Below is a small trained network, with its code and all its weights. Each question gives an input and a target symbol and asks what happens when units are switched off, that is, made to give their printed mean instead of their output.

import numpy as np


def w(rows, s, z=0):
    codes = np.array(rows[::2]) - 128.0
    scale = np.full(codes.shape[1], s)
    scale[-1] = z or s
    return codes * scale


def norm(h):
    return h / np.sqrt((h * h).mean(-1, keepdims=True) + 1e-5)


def f(y):
    return y / 2 * (1 + np.tanh(0.7978845608 * (y + 0.044715 * y**3)))


def softmax(a):
    e = np.exp(a - a.max(-1, keepdims=True))
    return e / e.sum(-1, keepdims=True)


def log_softmax(a):
    a = a - a.max(-1, keepdims=True)
    return a - np.log(np.exp(a).sum(-1, keepdims=True))


def net(x, mask):
    ids = ['βδζηθλμξπστφψω'.index(c) for c in x.split()]
    T = len(ids)
    res = E[ids] + P[:T]
    r = norm(res)
    for j in range(3):
        rows = slice(3 * j, 3 * j + 3)
        q, k, v = (r @ M[0][rows].T for M in (Q, K, V))
        z = softmax(np.where(np.tri(T) > 0, q @ k.T / 3**0.5, -1e9)) @ v
        o = O[0][rows]
        res = res + np.where(mask[j], z, o[:, -1]) @ o[:, :-1]
    y = f(norm(res) @ A[0][:, :-1].T + A[0][:, -1])
    res = res + np.where(mask[3:27], y, B[0][:, -1]) @ B[0][:, :-1]
    return log_softmax(norm(res)[-1] @ U[:, :-1].T + U[:, -1])


Q, K, V, O, A, B = {}, {}, {}, {}, {}, {}
E = w([
[93,126,168],'β',
[195,144,216],'δ',
[93,102,212],'ζ',
[73,109,140],'η',
[93,114,131],'θ',
[125,169,171],'λ',
[86,111,133],'μ',
[221,253,160],'ξ',
[72,125,151],'π',
[130,189,209],'σ',
[85,107,137],'τ',
[160,74,12],'φ',
[165,97,168],'ψ',
[88,110,136],'ω',
],0.026)
P = w([
[38,50,255],'0',
[57,71,224],'1',
[72,81,211],'2',
[81,83,200],'3',
[86,89,193],'4',
[95,86,189],'5',
[104,92,180],'6',
[119,93,177],'7',
[130,98,168],'8',
[148,103,152],'9',
[142,104,145],'10',
[137,102,157],'11',
[131,102,159],'12',
],0.0057)
Q[0] = w([
[86,34,117],'head 0',
[41,241,182],'head 0',
[238,161,231],'head 0',
[140,58,156],'head 1',
[104,131,247],'head 1',
[108,93,102],'head 1',
[140,115,78],'head 2',
[61,225,252],'head 2',
[87,169,60],'head 2',
],0.031)
K[0] = w([
[202,155,95],'head 0',
[135,216,125],'head 0',
[126,120,254],'head 0',
[177,129,146],'head 1',
[233,99,98],'head 1',
[140,117,138],'head 1',
[72,121,173],'head 2',
[239,147,69],'head 2',
[116,164,142],'head 2',
],0.039)
V[0] = w([
[94,203,84],'head 0',
[139,170,224],'head 0',
[59,190,186],'head 0',
[61,188,127],'head 1',
[83,113,17],'head 1',
[82,166,121],'head 1',
[251,152,185],'head 2',
[94,78,67],'head 2',
[157,145,155],'head 2',
],0.027)
O[0] = w([
[214,50,103,90],'head 0',
[69,32,151,254],'head 0',
[92,42,89,228],'head 0',
[157,38,82,113],'head 1',
[244,153,79,4],'head 1',
[155,65,93,111],'head 1',
[255,128,84,210],'head 2',
[42,166,115,56],'head 2',
[171,118,125,162],'head 2',
],0.024,0.021)
A[0] = w([
[100,110,124,67],'neuron 0',
[116,127,122,98],'neuron 1',
[127,135,123,91],'neuron 2',
[121,123,94,160],'neuron 3',
[99,126,112,167],'neuron 4',
[122,149,93,172],'neuron 5',
[142,128,200,156],'neuron 6',
[120,144,108,91],'neuron 7',
[243,151,84,145],'neuron 8',
[175,129,104,54],'neuron 9',
[212,124,141,192],'neuron 10',
[121,123,140,84],'neuron 11',
[134,135,126,153],'neuron 12',
[116,126,107,117],'neuron 13',
[88,114,39,132],'neuron 14',
[84,140,112,190],'neuron 15',
[122,120,166,76],'neuron 16',
[184,161,144,253],'neuron 17',
[50,138,102,188],'neuron 18',
[117,125,140,106],'neuron 19',
[145,169,109,134],'neuron 20',
[115,138,4,201],'neuron 21',
[111,186,124,174],'neuron 22',
[130,120,161,134],'neuron 23',
],0.028,0.006)
B[0] = w([
[143,122,132,165],'neuron 0',
[131,128,125,129],'neuron 1',
[124,123,122,118],'neuron 2',
[136,125,129,136],'neuron 3',
[149,134,126,171],'neuron 4',
[149,148,119,126],'neuron 5',
[168,141,137,172],'neuron 6',
[139,126,126,120],'neuron 7',
[254,99,97,168],'neuron 8',
[161,108,111,135],'neuron 9',
[116,214,113,182],'neuron 10',
[133,115,138,133],'neuron 11',
[123,136,125,125],'neuron 12',
[135,131,121,130],'neuron 13',
[167,137,102,161],'neuron 14',
[146,158,117,191],'neuron 15',
[144,120,141,150],'neuron 16',
[131,188,73,149],'neuron 17',
[166,187,106,246],'neuron 18',
[134,122,132,141],'neuron 19',
[118,168,104,132],'neuron 20',
[185,171,153,133],'neuron 21',
[173,143,131,149],'neuron 22',
[150,125,136,158],'neuron 23',
],0.079,0.013)
U = w([
[123,96,5,39],'β',
[129,141,100,128],'δ',
[145,167,94,113],'ζ',
[129,115,123,74],'η',
[176,101,213,155],'θ',
[59,150,172,244],'λ',
[54,95,41,150],'μ',
[123,139,105,136],'ξ',
[132,123,105,96],'π',
[129,59,117,254],'σ',
[178,179,227,69],'τ',
[127,59,109,240],'φ',
[133,133,113,116],'ψ',
[245,93,86,60],'ω',
],0.018,0.0048)

Each question gives the input, a string of symbols that net reads in full, and the target symbol t.
The units are the heads (3 rows each of Q, K, V and O) and the neurons (one row each of A and B). Each row of codes is followed by its name. A weight is (code - 128) times the scale printed after its matrix; where a second scale follows, it is the last column's (O, A, B and U).
mask holds one flag per unit, heads first, then neurons. A switched-off unit (its flag False) gives its mean, the last column of its rows in O or B, instead of its output. The means were averaged over made-up inputs and are rounded, as every weight is.
A unit's drop is (log p(t) with every unit on - log p(t) with that unit switched off) / (log p(t) with every unit on - log p(t) with every unit switched off).
The circuit of an input: a set's keep is (log p(t) with only the set's units on - log p(t) with every unit switched off) / (log p(t) with every unit on - log p(t) with every unit switched off). Starting from the 12 units with the biggest drops (on a tie, the unit counted first), units are removed one at a time, each time the one whose removal leaves the highest keep (on an exact tie, the one counted first), for as long as the keep stays at least 0.8.
units of the circuit, in order: the units of the circuit, biggest drop first
most important unit: the unit with the biggest drop
which heads matter: for each layer, one digit per head in row order, 1 if its drop is at least 0.15 and else 0, layers parted by /
drop when u is switched off: that unit's drop, to one decimal
input ζ ψ ζ β, target τ: which heads matter : 010
input ζ λ ζ ζ, target φ: which heads matter : 000
input η σ λ ξ β ζ ζ ζ δ ω, target θ: which heads matter : 010
input π β ξ σ, target σ: which heads matter : 100
input λ η ζ ζ ξ β η ζ ζ ψ π, target τ: units of the circuit, in order : [head 1]
input η τ θ π π τ δ ω δ τ ω, target θ: which heads matter : 011
input β β π ζ μ π β, target μ: which heads matter : 111
input σ ζ ζ π, target σ: which heads matter : 000
input ζ ζ ζ μ ζ, target λ: units of the circuit, in order : [neuron 8; head 2]
input ζ π ζ β δ μ δ, target θ: units of the circuit, in order : [head 1; head 2; neuron 18; neuron 8]
input β σ θ, target σ: which heads matter : 000
input δ ζ ψ β ζ σ ω π, target σ: which heads matter : 101
input β ζ π π ζ ω β ψ, target τ: which heads matter : 110
input ζ θ ζ ζ ζ π, target β: most important unit : head 0
input π θ δ τ, target θ: which heads matter : 001
input ω μ ψ ζ ζ ω δ β μ π β, target θ: which heads matter : 011
input β δ ζ ζ ζ ζ ω μ ζ η ζ, target θ: which heads matter : 001
input β ψ μ π ξ ζ ζ τ δ π, target θ: which heads matter : 010
input ζ ζ ψ ζ δ π ζ ζ μ, target θ: drop when head 1 is switched off : 0.2
input τ π π μ ζ ψ, target τ: drop when head 1 is switched off : 0.2
input ψ ω μ ζ ζ η, target τ: drop when neuron 17 is switched off : 0.1
input ζ ω ζ ζ ψ μ ζ ζ ξ β ζ ζ σ, target σ: drop when head 1 is switched off : 0.2
